Below are the code and all the weights of a small trained network. Each question names an input and a class and asks about switching units off, where a switched-off unit gives its printed mean instead of its output.

import numpy as np


def w(rows, s, z=0):
    codes = np.array(rows[::2]) - 128.0
    scale = np.full(codes.shape[1], s)
    scale[-1] = z or s
    return codes * scale


def norm(h):
    return h / np.sqrt((h * h).mean(-1, keepdims=True) + 1e-5)


def f(y):
    return np.maximum(y, 0)


def log_softmax(a):
    a = a - a.max(-1, keepdims=True)
    return a - np.log(np.exp(a).sum(-1, keepdims=True))


def net(x, mask):
    res = np.array(x, float).reshape(1, 4) / 4 @ E
    u = 0
    for l in range(3):
        y = f(norm(res) @ A[l][:, :-1].T + A[l][:, -1])
        res = res + np.where(mask[u : u + 4], y, B[l][:, -1]) @ B[l][:, :-1]
        u += 4
    return log_softmax(norm(res)[-1] @ U[:, :-1].T + U[:, -1])


A, B = {}, {}
E = w([
[87,133,108,94,216,216],'x0',
[214,43,176,48,102,148],'x1',
[233,157,79,143,152,122],'x2',
[148,2,73,180,96,154],'x3',
],0.0059)
A[0] = w([
[154,139,2,170,38,156,172],'0.n1',
[85,67,96,180,46,188,1],'0.n2',
[67,182,78,227,144,80,72],'0.n3',
[101,223,184,119,122,81,192],'0.n4',
],0.0084,0.0023)
B[0] = w([
[184,147,177,178,125,118,238],'0.n1',
[148,202,110,181,121,154,217],'0.n2',
[140,18,138,47,153,124,254],'0.n3',
[177,95,128,249,95,144,243],'0.n4',
],0.014,0.0051)
A[1] = w([
[150,125,151,65,126,96,150],'1.n1',
[104,143,95,101,254,188,85],'1.n2',
[85,143,85,109,153,66,2],'1.n3',
[163,70,155,71,104,101,175],'1.n4',
],0.012,0.0047)
B[1] = w([
[130,29,53,165,201,175,163],'1.n1',
[133,132,255,34,85,151,223],'1.n2',
[136,46,152,192,208,222,128],'1.n3',
[43,66,153,93,188,96,253],'1.n4',
],0.0082,0.0057)
A[2] = w([
[174,200,166,67,125,178,1],'2.n1',
[55,128,78,138,254,140,191],'2.n2',
[4,146,153,208,85,158,164],'2.n3',
[204,136,126,65,69,91,5],'2.n4',
],0.0081,0.0033)
B[2] = w([
[169,125,210,121,128,214,175],'2.n1',
[158,71,146,62,255,5,196],'2.n2',
[209,146,124,133,212,200,254],'2.n3',
[152,62,167,132,193,97,140],'2.n4',
],0.0099,0.0036)
U = w([
[118,1,103,88,177,99,190],'0',
[223,166,102,204,131,180,178],'1',
[188,104,111,147,191,164,195],'2',
[143,106,191,115,66,127,253],'3',
[134,152,132,127,91,100,36],'4',
[58,232,46,65,25,26,2],'5',
[57,156,18,70,41,76,2],'6',
],0.0089,0.0047)

Each question gives the input, the list of numbers given to net, and the class t.
The units are the neurons (one row each of A and B). Each row of codes is followed by its name. A weight is (code - 128) times the scale printed after its matrix; where a second scale follows, it is the last column's (A, B and U).
mask holds one flag per neuron, layer by layer. A switched-off neuron (its flag False) gives its mean, the last column of its row in B, instead of its output. The means were averaged over made-up inputs and are rounded, as every weight is.
A unit's drop is (log p(t) with every unit on - log p(t) with that unit switched off) / (log p(t) with every unit on - log p(t) with every unit switched off).
The circuit of an input: a set's keep is (log p(t) with only the set's units on - log p(t) with every unit switched off) / (log p(t) with every unit on - log p(t) with every unit switched off). Starting from all 12 units, units are removed one at a time, each time the one whose removal leaves the highest keep (on an exact tie, the one counted first), for as long as the keep stays at least 0.8.
circuit, biggest first: the units of the circuit, biggest drop first
k most important neurons: the k neurons with the biggest drops, biggest first
k most important neurons of layer l: the k neurons of layer l with the biggest drops, biggest first
drop of u: that unit's drop, to one decimal
input [-5,-1,-3,-7], class 1: circuit, biggest first => [0.n4]
input [-7,8,7,0], class 0: 2 most important neurons => [0.n4, 1.n4]
input [1,0,-4,-7], class 1: circuit, biggest first => [0.n4, 0.n3]
input [4,3,0,4], class 1: 4 most important neurons => [0.n3, 0.n2, 1.n4, 2.n2]
input [4,2,-8,8], class 1: 3 most important neurons => [0.n2, 1.n4, 0.n3]
input [-8,-8,0,3], class 0: 2 most important neurons => [0.n3, 1.n4]
input [-7,4,-5,-8], class 1: 2 most important neurons => [0.n4, 0.n3]
input [4,5,0,-6], class 1: 4 most important neurons => [0.n3, 0.n4, 1.n4, 1.n2]
input [-5,0,1,8], class 1: 2 most important neurons => [0.n2, 0.n3]
input [1,0,-2,-7], class 1: 2 most important neurons of layer 0 => [0.n4, 0.n3]
input [8,-3,2,-7], class 3: 2 most important neurons of layer 0 => [0.n1, 0.n2]
input [-2,8,6,1], class 0: 2 most important neurons of layer 0 => [0.n4, 0.n2]
input [7,4,1,-3], class 3: 2 most important neurons => [1.n2, 0.n3]
input [6,3,4,4], class 3: 2 most important neurons => [0.n4, 0.n3]
input [-5,5,3,-2], class 0: most important neuron => [0.n2]
input [-7,0,1,8], class 1: 2 most important neurons of layer 0 => [0.n2, 0.n3]
input [-2,-4,1,2], class 0: 2 most important neurons of layer 0 => [0.n3, 0.n4]
input [5,3,1,4], class 3: 3 most important neurons => [0.n4, 0.n3, 1.n2]
input [7,-3,4,-6], class 3: 2 most important neurons => [1.n2, 0.n1]
input [0,-5,-7,-8], class 1: 3 most important neurons => [0.n4, 1.n4, 2.n3]
input [0,-6,5,5], class 0: circuit, biggest first => [0.n3]
input [2,7,7,-5], class 0: 2 most important neurons of layer 1 => [1.n1, 1.n4]
input [8,-3,-3,-6], class 3: drop of 0.n2 => 0.4
input [6,2,-2,7], class 1: drop of 0.n3 => 0.6
input [3,-6,3,1], class 0: drop of 0.n3 => 1.4
